Here is a tiny trained network, its code and every weight. The questions are about switching its units off for an input and a class, where a switched-off unit gives its printed mean instead of its output.

import numpy as np


def w(rows, s, z=0):
    codes = np.array(rows[::2]) - 128.0
    scale = np.full(codes.shape[1], s)
    scale[-1] = z or s
    return codes * scale


def norm(h):
    return h / np.sqrt((h * h).mean(-1, keepdims=True) + 1e-5)


def f(y):
    return y / 2 * (1 + np.tanh(0.7978845608 * (y + 0.044715 * y**3)))


def log_softmax(a):
    a = a - a.max(-1, keepdims=True)
    return a - np.log(np.exp(a).sum(-1, keepdims=True))


def net(x, mask):
    res = np.array(x, float).reshape(1, 8) / 4 @ E
    u = 0
    for l in range(3):
        y = f(norm(res) @ A[l][:, :-1].T + A[l][:, -1])
        res = res + np.where(mask[u : u + 15], y, B[l][:, -1]) @ B[l][:, :-1]
        u += 15
    return log_softmax(norm(res)[-1] @ U[:, :-1].T + U[:, -1])


A, B = {}, {}
E = w([
[171,71,105,140,117,94,151,191],'x0',
[128,130,129,128,130,125,128,128],'x1',
[74,82,182,196,191,98,195,97],'x2',
[120,175,58,220,124,156,125,165],'x3',
[127,127,129,129,128,129,127,126],'x4',
[126,123,128,130,126,130,128,130],'x5',
[94,153,91,119,87,34,135,67],'x6',
[147,147,220,173,1,144,155,135],'x7',
],0.007)
A[0] = w([
[62,125,87,93,74,76,150,112,58],'L0N1',
[162,77,125,126,110,78,157,212,85],'L0N2',
[73,114,57,150,50,29,144,94,2],'L0N3',
[88,149,99,223,116,123,87,163,80],'L0N4',
[111,153,85,217,138,121,102,139,55],'L0N5',
[81,156,142,134,136,182,97,48,86],'L0N6',
[195,68,74,145,120,71,179,193,80],'L0N7',
[168,68,98,148,121,84,126,171,63],'L0N8',
[180,67,111,98,108,54,221,206,96],'L0N9',
[164,72,88,136,93,67,145,191,86],'L0N10',
[92,165,64,200,119,181,140,162,66],'L0N11',
[170,169,192,201,52,136,146,142,52],'L0N12',
[63,195,158,135,129,148,126,104,75],'L0N13',
[59,209,141,92,130,170,118,87,80],'L0N14',
[59,99,161,214,168,158,254,124,64],'L0N15',
],0.0073,0.0051)
B[0] = w([
[165,179,189,134,175,156,132,183,140],'L0N1',
[131,172,168,170,124,239,88,38,167],'L0N2',
[135,254,193,131,180,94,152,202,170],'L0N3',
[188,92,112,96,114,148,221,57,175],'L0N4',
[170,110,121,78,142,116,183,37,158],'L0N5',
[123,161,194,193,165,167,70,59,151],'L0N6',
[71,168,136,173,147,196,79,18,185],'L0N7',
[98,149,130,146,148,169,109,58,138],'L0N8',
[101,148,165,131,140,161,104,42,206],'L0N9',
[111,209,146,135,144,173,59,55,169],'L0N10',
[228,158,98,111,139,161,215,99,188],'L0N11',
[35,99,98,130,50,126,142,142,230],'L0N12',
[119,118,116,143,127,175,108,80,140],'L0N13',
[131,168,148,207,131,203,80,76,154],'L0N14',
[227,57,119,139,136,23,47,151,253],'L0N15',
],0.0065,0.0038)
A[1] = w([
[112,108,134,117,134,202,147,169,46],'L1N1',
[96,157,154,172,151,170,99,63,24],'L1N2',
[122,115,89,138,128,149,213,125,90],'L1N3',
[167,175,90,97,80,139,94,158,5],'L1N4',
[87,138,133,153,48,140,203,149,132],'L1N5',
[141,95,118,142,116,131,184,146,130],'L1N6',
[202,76,162,195,154,224,125,168,81],'L1N7',
[93,105,188,204,188,86,206,143,95],'L1N8',
[170,196,103,55,74,202,104,148,134],'L1N9',
[119,146,70,112,224,142,131,102,156],'L1N10',
[154,175,77,97,58,147,60,172,30],'L1N11',
[156,91,140,151,155,190,124,253,35],'L1N12',
[115,150,79,96,193,120,151,164,64],'L1N13',
[95,227,114,124,123,37,161,132,11],'L1N14',
[125,94,219,10,136,129,142,79,41],'L1N15',
],0.0076,0.0029)
B[1] = w([
[132,141,175,116,158,81,139,154,128],'L1N1',
[137,125,123,170,96,174,106,102,186],'L1N2',
[147,136,150,92,128,148,134,133,134],'L1N3',
[202,53,124,136,170,106,76,101,145],'L1N4',
[50,102,84,61,145,138,150,160,200],'L1N5',
[119,117,137,49,192,135,119,110,144],'L1N6',
[91,214,189,102,149,113,130,101,231],'L1N7',
[210,89,92,100,110,102,47,107,209],'L1N8',
[140,75,140,187,184,60,126,108,250],'L1N9',
[37,96,135,109,2,147,130,178,255],'L1N10',
[176,54,168,128,145,59,106,87,176],'L1N11',
[107,188,182,142,175,114,138,159,171],'L1N12',
[96,98,139,102,101,140,153,144,155],'L1N13',
[144,159,219,105,203,151,140,207,154],'L1N14',
[192,212,42,126,129,154,220,78,216],'L1N15',
],0.0074,0.0039)
A[2] = w([
[210,94,118,157,111,149,38,162,61],'L2N1',
[121,196,187,99,184,150,105,88,4],'L2N2',
[55,87,134,143,14,139,134,181,139],'L2N3',
[130,105,178,140,32,131,137,153,48],'L2N4',
[158,136,69,114,127,143,231,67,95],'L2N5',
[193,147,204,146,45,131,198,81,156],'L2N6',
[100,204,143,92,108,188,115,174,19],'L2N7',
[98,161,174,33,186,111,89,119,188],'L2N8',
[30,88,61,65,152,131,103,146,125],'L2N9',
[175,171,121,84,120,134,175,87,72],'L2N10',
[84,117,180,103,148,153,147,179,116],'L2N11',
[9,75,111,118,62,101,175,158,128],'L2N12',
[79,254,212,100,164,55,129,187,141],'L2N13',
[216,183,43,113,132,170,252,137,101],'L2N14',
[125,179,198,152,32,135,103,106,104],'L2N15',
],0.0065,0.0019)
B[2] = w([
[129,95,98,94,142,56,85,56,155],'L2N1',
[107,174,117,175,126,139,109,161,166],'L2N2',
[77,95,75,77,74,166,135,160,195],'L2N3',
[68,115,38,96,148,122,114,143,156],'L2N4',
[194,179,66,87,158,174,160,146,189],'L2N5',
[106,106,48,76,159,169,136,163,252],'L2N6',
[146,110,173,129,140,57,99,82,142],'L2N7',
[132,161,164,202,66,119,144,144,184],'L2N8',
[70,83,101,145,2,199,177,193,183],'L2N9',
[125,165,116,144,170,163,184,159,164],'L2N10',
[133,172,140,140,107,107,133,185,152],'L2N11',
[95,96,113,75,109,121,110,212,203],'L2N12',
[185,118,196,192,167,124,178,245,208],'L2N13',
[199,171,95,57,183,152,201,67,198],'L2N14',
[52,100,87,157,124,156,114,153,211],'L2N15',
],0.0062,0.0044)
U = w([
[25,54,84,54,31,155,162,221,164],'0',
[200,36,147,108,154,27,64,62,149],'1',
[78,188,129,187,99,235,93,41,65],'2',
[199,187,68,40,160,188,254,106,3],'3',
[142,189,212,164,153,117,169,218,249],'4',
],0.0099,0.0013)

Each question gives the input, the list of numbers given to net, and the class t.
The units are the neurons (one row each of A and B). Each row of codes is followed by its name. A weight is (code - 128) times the scale printed after its matrix; where a second scale follows, it is the last column's (A, B and U).
mask holds one flag per neuron, layer by layer. A switched-off neuron (its flag False) gives its mean, the last column of its row in B, instead of its output. The means were averaged over made-up inputs and are rounded, as every weight is.
A unit's drop is (log p(t) with every unit on - log p(t) with that unit switched off) / (log p(t) with every unit on - log p(t) with every unit switched off).
The circuit of an input: a set's keep is (log p(t) with only the set's units on - log p(t) with every unit switched off) / (log p(t) with every unit on - log p(t) with every unit switched off). Starting from the 12 units with the biggest drops (on a tie, the unit counted first), units are removed one at a time, each time the one whose removal leaves the highest keep (on an exact tie, the one counted first), for as long as the keep stays at least 0.8.
units of the circuit, in order: the units of the circuit, biggest drop first
most important unit: the unit with the biggest drop
top k neurons: the k neurons with the biggest drops, biggest first
top k neurons in layer l: the k neurons of layer l with the biggest drops, biggest first
input [5,-6,5,8,-1,-6,2,-6], class 3: most important unit : L0N11
input [8,-4,-7,-7,-5,-6,-1,7], class 2: units of the circuit, in order : L0N9; L0N2
input [-8,7,-5,-3,7,7,-2,-6], class 2: units of the circuit, in order : L0N14; L0N6
input [-4,7,-2,7,2,5,-5,7], class 0: units of the circuit, in order : L0N12; L1N5
input [-2,1,7,-7,-8,6,7,-7], class 0: top 2 neurons : L1N10; L2N9
input [-7,7,-1,-6,3,1,-8,1], class 4: top 3 neurons : L1N7; L0N9; L0N7
input [8,-7,-7,6,-1,-2,2,-1], class 2: units of the circuit, in order : L0N7; L0N10
input [8,-8,-8,-5,2,2,4,2], class 1: top 2 neurons : L1N9; L1N11
input [0,-1,4,-2,-7,2,-5,-5], class 0: top 2 neurons : L1N10; L2N9
input [-3,-6,-2,7,-4,-7,6,-1], class 3: units of the circuit, in order : L0N11; L2N14
input [5,1,-5,5,-2,-6,7,5], class 4: units of the circuit, in order : L0N3; L1N14
input [-3,2,3,7,-5,-2,-6,3], class 3: top 2 neurons : L0N11; L0N4
input [2,-6,-6,-5,4,-2,6,1], class 1: top 4 neurons : L1N4; L1N11; L1N9; L1N7
input [-4,6,-8,2,7,-6,5,-6], class 1: most important unit : L1N11
input [3,4,4,4,-2,-8,-8,8], class 0: top 2 neurons in layer 2 : L2N3; L2N4
input [-4,-5,-8,2,5,4,-7,-5], class 1: units of the circuit, in order : L1N11; L1N9
input [-5,3,6,6,-5,-1,0,5], class 1: top 3 neurons : L0N15; L1N10; L1N15
input [5,0,6,2,3,-7,-5,-6], class 0: top 4 neurons : L1N10; L2N9; L1N9; L0N6
input [-3,3,0,-4,1,2,5,2], class 4: top 2 neurons in layer 0 : L0N3; L0N4
input [-4,-4,6,8,3,0,8,-1], class 3: most important unit : L0N4
input [4,-3,-2,6,7,-7,2,-8], class 0: top 2 neurons in layer 1 : L1N10; L1N15
input [8,-7,7,-1,0,-4,1,1], class 2: top 4 neurons : L0N7; L0N2; L0N9; L0N10
input [6,4,-3,-3,-4,5,-8,4], class 4: top 3 neurons : L1N7; L2N13; L1N1
input [-5,6,3,1,6,1,6,0], class 4: top 3 neurons : L0N3; L1N14; L2N13
input [2,2,6,5,5,-5,-5,3], class 1: top 2 neurons : L0N15; L1N15
input [-2,-4,-7,-2,-3,7,-8,-3], class 4: top 4 neurons in layer 1 : L1N12; L1N7; L1N8; L1N1
input [5,6,0,-3,8,0,5,4], class 2: top 2 neurons : L0N9; L0N2
